Below are the code and all the weights of a small trained network. Each question names an input and a target symbol and asks about switching units off, where a switched-off unit gives its printed mean instead of its output.

import numpy as np


def w(rows, s, z=0):
    codes = np.array(rows[::2]) - 128.0
    scale = np.full(codes.shape[1], s)
    scale[-1] = z or s
    return codes * scale


def f(y):
    return y / 2 * (1 + np.tanh(0.7978845608 * (y + 0.044715 * y**3)))


def softmax(a):
    e = np.exp(a - a.max(-1, keepdims=True))
    return e / e.sum(-1, keepdims=True)


def log_softmax(a):
    a = a - a.max(-1, keepdims=True)
    return a - np.log(np.exp(a).sum(-1, keepdims=True))


def net(x, mask):
    ids = ['αβμπσψ'.index(c) for c in x.split()]
    T = len(ids)
    res = E[ids] + P[:T]
    u = 0
    for l in range(2):
        r = res
        for j in range(3):
            rows = slice(2 * j, 2 * j + 2)
            q, k, v = (r @ M[l][rows].T for M in (Q, K, V))
            z = softmax(np.where(np.tri(T) > 0, q @ k.T / 2**0.5, -1e9)) @ v
            o = O[l][rows]
            res = res + np.where(mask[u + j], z, o[:, -1]) @ o[:, :-1]
        u += 3
        y = f(res @ A[l][:, :-1].T + A[l][:, -1])
        res = res + np.where(mask[u : u + 4], y, B[l][:, -1]) @ B[l][:, :-1]
        u += 4
    return log_softmax(res[-1] @ U[:, :-1].T + U[:, -1])


Q, K, V, O, A, B = {}, {}, {}, {}, {}, {}
E = w([
[182,188,190,143],'α',
[75,203,59,145],'β',
[133,78,126,174],'μ',
[146,115,122,254],'π',
[146,129,99,120],'σ',
[190,167,157,183],'ψ',
],0.017)
P = w([
[255,74,192,97],'0',
[195,165,36,181],'1',
[153,160,72,173],'2',
[122,156,95,159],'3',
[96,157,107,150],'4',
[79,161,123,137],'5',
],0.0077)
Q[0] = w([
[92,117,93,106],'0.h1',
[119,91,165,105],'0.h1',
[134,165,142,20],'0.h2',
[114,65,148,94],'0.h2',
[129,92,148,155],'0.h3',
[129,3,89,112],'0.h3',
],0.017)
K[0] = w([
[89,196,165,85],'0.h1',
[107,135,132,203],'0.h1',
[117,201,176,2],'0.h2',
[53,194,43,153],'0.h2',
[108,39,143,154],'0.h3',
[230,47,96,155],'0.h3',
],0.0081)
V[0] = w([
[198,55,128,148],'0.h1',
[102,191,29,151],'0.h1',
[118,160,61,57],'0.h2',
[2,70,103,128],'0.h2',
[151,119,102,179],'0.h3',
[100,129,51,189],'0.h3',
],0.0092)
O[0] = w([
[131,96,10,137,197],'0.h1',
[162,212,127,150,141],'0.h1',
[82,156,160,172,61],'0.h2',
[154,104,182,163,2],'0.h2',
[111,124,114,118,182],'0.h3',
[79,155,132,110,163],'0.h3',
],0.011,0.0092)
A[0] = w([
[117,98,108,65,55],'0.n1',
[2,195,93,153,98],'0.n2',
[118,107,64,67,1],'0.n3',
[32,14,136,182,199],'0.n4',
],0.0081,0.00081)
B[0] = w([
[94,133,161,2,158],'0.n1',
[23,165,185,120,218],'0.n2',
[80,70,155,64,255],'0.n3',
[194,240,180,101,131],'0.n4',
],0.0093,0.0068)
Q[1] = w([
[141,254,153,149],'1.h1',
[98,210,54,204],'1.h1',
[233,80,115,55],'1.h2',
[67,226,137,108],'1.h2',
[139,147,110,218],'1.h3',
[121,129,249,122],'1.h3',
],0.0081)
K[1] = w([
[50,234,152,128],'1.h1',
[106,253,198,155],'1.h1',
[167,143,108,186],'1.h2',
[54,119,72,1],'1.h2',
[149,113,170,167],'1.h3',
[129,216,155,119],'1.h3',
],0.009)
V[1] = w([
[97,10,122,134],'1.h1',
[241,96,118,121],'1.h1',
[138,110,131,26],'1.h2',
[3,188,168,119],'1.h2',
[55,215,168,116],'1.h3',
[245,191,132,149],'1.h3',
],0.0074)
O[1] = w([
[170,50,128,79,145],'1.h1',
[161,200,78,112,74],'1.h1',
[87,254,96,227,254],'1.h2',
[162,43,89,187,137],'1.h2',
[154,86,16,76,26],'1.h3',
[5,86,36,107,31],'1.h3',
],0.0056,0.0095)
A[1] = w([
[191,131,118,169,248],'1.n1',
[197,160,150,168,79],'1.n2',
[52,148,249,147,162],'1.n3',
[103,116,119,61,133],'1.n4',
],0.011,0.0017)
B[1] = w([
[190,92,84,1,187],'1.n1',
[144,32,47,31,180],'1.n2',
[213,88,200,89,253],'1.n3',
[169,122,114,48,194],'1.n4',
],0.0096,0.0044)
U = w([
[201,71,56,2,192],'α',
[60,219,3,214,177],'β',
[149,223,167,201,140],'μ',
[190,193,217,178,130],'π',
[148,63,153,114,86],'σ',
[117,99,101,111,2],'ψ',
],0.0059,0.0037)

Each question gives the input, a string of symbols that net reads in full, and the target symbol t.
The units are the heads (2 rows each of Q, K, V and O) and the neurons (one row each of A and B). Each row of codes is followed by its name. A weight is (code - 128) times the scale printed after its matrix; where a second scale follows, it is the last column's (O, A, B and U).
mask holds one flag per unit, layer by layer, with each layer's heads first. A switched-off unit (its flag False) gives its mean, the last column of its rows in O or B, instead of its output. The means were averaged over made-up inputs and are rounded, as every weight is.
A unit's drop is (log p(t) with every unit on - log p(t) with that unit switched off) / (log p(t) with every unit on - log p(t) with every unit switched off).
most important unit: the unit with the biggest drop
k most important neurons: the k neurons with the biggest drops, biggest first
k most important neurons of layer l: the k neurons of layer l with the biggest drops, biggest first
drop when u is switched off: that unit's drop, to one decimal
input σ π σ σ β, target σ: most important neuron of layer 0 => 0.n2
input σ β μ, target σ: 2 most important neurons of layer 0 => 0.n3; 0.n2
input σ μ σ σ α, target α: 3 most important neurons of layer 1 => 1.n2; 1.n1; 1.n3
input π π σ β π, target π: 2 most important neurons => 1.n3; 0.n2
input σ σ σ α, target α: 4 most important neurons => 1.n2; 0.n3; 1.n1; 0.n2
input π α ψ, target α: 3 most important neurons of layer 0 => 0.n2; 0.n3; 0.n1
input σ σ π, target α: 3 most important neurons => 1.n1; 0.n3; 1.n2
input α μ σ α, target β: 2 most important neurons => 1.n3; 0.n4
input α σ ψ σ σ β, target α: 2 most important neurons of layer 1 => 1.n3; 1.n4
input σ σ σ σ π, target α: 2 most important neurons => 1.n1; 1.n2
input π π ψ β, target π: 3 most important neurons => 1.n3; 0.n1; 0.n3
input σ π β μ π, target σ: 2 most important neurons => 0.n2; 1.n1
input α σ ψ π σ β, target α: 2 most important neurons of layer 1 => 1.n4; 1.n3
input α σ σ, target β: 2 most important neurons of layer 1 => 1.n3; 1.n1
input β π π σ σ α, target β: most important unit => 1.h3
input ψ σ ψ, target β: 2 most important neurons of layer 1 => 1.n3; 1.n4
input σ μ ψ, target α: 2 most important neurons of layer 1 => 1.n2; 1.n1
input σ σ σ ψ σ, target π: drop when 1.h3 is switched off => -0.1
input π σ π σ σ β, target π: drop when 0.h1 is switched off => 0.8
input σ π σ β π, target σ: drop when 0.h2 is switched off => 0.1
input π μ σ σ σ, target μ: most important unit => 0.h2
